Here is a tiny trained network, its code and every weight. The questions are about switching its units off for an input and a target symbol, where a switched-off unit gives its printed mean instead of its output.

import numpy as np


def w(rows, s, z=0):
    codes = np.array(rows[::2]) - 128.0
    scale = np.full(codes.shape[1], s)
    scale[-1] = z or s
    return codes * scale


def f(y):
    return y / 2 * (1 + np.tanh(0.7978845608 * (y + 0.044715 * y**3)))


def softmax(a):
    e = np.exp(a - a.max(-1, keepdims=True))
    return e / e.sum(-1, keepdims=True)


def log_softmax(a):
    a = a - a.max(-1, keepdims=True)
    return a - np.log(np.exp(a).sum(-1, keepdims=True))


def net(x, mask):
    ids = ['αθπτφω'.index(c) for c in x.split()]
    T = len(ids)
    res = E[ids] + P[:T]
    r = res
    for j in range(2):
        rows = slice(2 * j, 2 * j + 2)
        q, k, v = (r @ M[0][rows].T for M in (Q, K, V))
        z = softmax(np.where(np.tri(T) > 0, q @ k.T / 2**0.5, -1e9)) @ v
        o = O[0][rows]
        res = res + np.where(mask[j], z, o[:, -1]) @ o[:, :-1]
    y = f(res @ A[0][:, :-1].T + A[0][:, -1])
    res = res + np.where(mask[2:14], y, B[0][:, -1]) @ B[0][:, :-1]
    return log_softmax(res[-1] @ U[:, :-1].T + U[:, -1])


Q, K, V, O, A, B = {}, {}, {}, {}, {}, {}
E = w([
[126,71,131,104],'α',
[252,129,144,212],'θ',
[84,73,132,109],'π',
[134,69,153,151],'τ',
[117,78,131,111],'φ',
[152,135,70,84],'ω',
],0.017)
P = w([
[141,141,183,71],'0',
[134,25,63,185],'1',
[70,204,143,163],'2',
[154,96,102,193],'3',
[182,137,125,46],'4',
[129,99,21,246],'5',
[143,196,126,122],'6',
[166,146,64,235],'7',
[194,79,140,4],'8',
],0.014)
Q[0] = w([
[177,194,254,16],'H0',
[186,12,81,89],'H0',
[169,216,205,77],'H1',
[156,187,115,125],'H1',
],0.012)
K[0] = w([
[80,59,164,137],'H0',
[129,144,1,193],'H0',
[92,78,151,105],'H1',
[200,90,180,129],'H1',
],0.018)
V[0] = w([
[167,111,239,238],'H0',
[253,137,114,78],'H0',
[113,151,110,171],'H1',
[105,185,78,118],'H1',
],0.014)
O[0] = w([
[127,36,198,212,70],'H0',
[251,64,113,62,254],'H0',
[198,142,113,78,100],'H1',
[161,163,93,162,11],'H1',
],0.013,0.0027)
A[0] = w([
[120,101,44,161,115],'N0',
[142,53,45,190,3],'N1',
[190,20,149,149,23],'N2',
[211,74,120,99,21],'N3',
[200,150,115,152,27],'N4',
[85,114,85,199,141],'N5',
[99,127,180,93,63],'N6',
[158,134,142,193,247],'N7',
[78,121,216,144,16],'N8',
[99,65,75,181,100],'N9',
[190,91,4,135,135],'N10',
[154,177,131,155,165],'N11',
],0.012,0.0044)
B[0] = w([
[111,64,136,92,160],'N0',
[95,193,137,67,194],'N1',
[119,111,210,148,249],'N2',
[30,184,88,139,235],'N3',
[104,82,114,57,166],'N4',
[188,146,118,119,154],'N5',
[123,84,74,149,141],'N6',
[35,123,106,85,165],'N7',
[148,254,89,174,163],'N8',
[145,135,139,83,173],'N9',
[168,133,188,234,252],'N10',
[81,112,94,63,134],'N11',
],0.0086,0.019)
U = w([
[163,49,151,57,252],'α',
[149,148,203,128,23],'θ',
[3,167,75,164,41],'π',
[219,253,239,17,57],'τ',
[138,94,147,95,145],'φ',
[213,117,170,251,225],'ω',
],0.0068,0.0038)

Each question gives the input, a string of symbols that net reads in full, and the target symbol t.
The units are the heads (2 rows each of Q, K, V and O) and the neurons (one row each of A and B). Each row of codes is followed by its name. A weight is (code - 128) times the scale printed after its matrix; where a second scale follows, it is the last column's (O, A, B and U).
mask holds one flag per unit, heads first, then neurons. A switched-off unit (its flag False) gives its mean, the last column of its rows in O or B, instead of its output. The means were averaged over made-up inputs and are rounded, as every weight is.
A unit's drop is (log p(t) with every unit on - log p(t) with that unit switched off) / (log p(t) with every unit on - log p(t) with every unit switched off).
The circuit of an input: a set's keep is (log p(t) with only the set's units on - log p(t) with every unit switched off) / (log p(t) with every unit on - log p(t) with every unit switched off). Starting from the 12 units with the biggest drops (on a tie, the unit counted first), units are removed one at a time, each time the one whose removal leaves the highest keep (on an exact tie, the one counted first), for as long as the keep stays at least 0.8.
circuit, biggest first: the units of the circuit, biggest drop first
k most important neurons: the k neurons with the biggest drops, biggest first
which heads matter: for each layer, one digit per head in row order, 1 if its drop is at least 0.15 and else 0, layers parted by /
input τ π ω, target ω: 3 most important neurons : (N3 N1 N4)
input θ π ω π ω θ τ α ω, target θ: circuit, biggest first : (N2 H0 N3 N1)
input θ π ω, target θ: circuit, biggest first : (H0 N2 N3 N1)
input π θ π π π, target θ: 2 most important neurons : (N2 N3)
input α ω α, target α: circuit, biggest first : (N10 N3)
input π θ θ θ φ, target θ: circuit, biggest first : (N2 H0 N3 N1)
input α α ω, target α: which heads matter : 01
input π π α ω θ, target π: circuit, biggest first : (H0)
input τ π π φ τ τ ω θ τ, target ω: which heads matter : 10
input τ π α, target ω: 4 most important neurons : (N3 N1 N8 N4)
input ω ω θ, target τ: which heads matter : 10
input θ α φ α π π φ ω ω, target π: which heads matter : 10
input θ θ π π φ θ π φ, target θ: 4 most important neurons : (N2 N1 N3 N7)
input π α π α π ω, target ω: circuit, biggest first : (N10)
input π ω ω θ π π π α, target θ: 3 most important neurons : (N1 N2 N3)
input π φ π θ π τ, target θ: circuit, biggest first : (N2 H0 N1 N3)
input α α π π ω, target α: which heads matter : 11
input π φ θ, target π: circuit, biggest first : (H0 N7)
input θ ω π, target θ: 3 most important neurons : (N2 N3 N1)
input ω π φ, target τ: circuit, biggest first : (H0)
input ω α α π, target ω: circuit, biggest first : (N10 H0 N1)
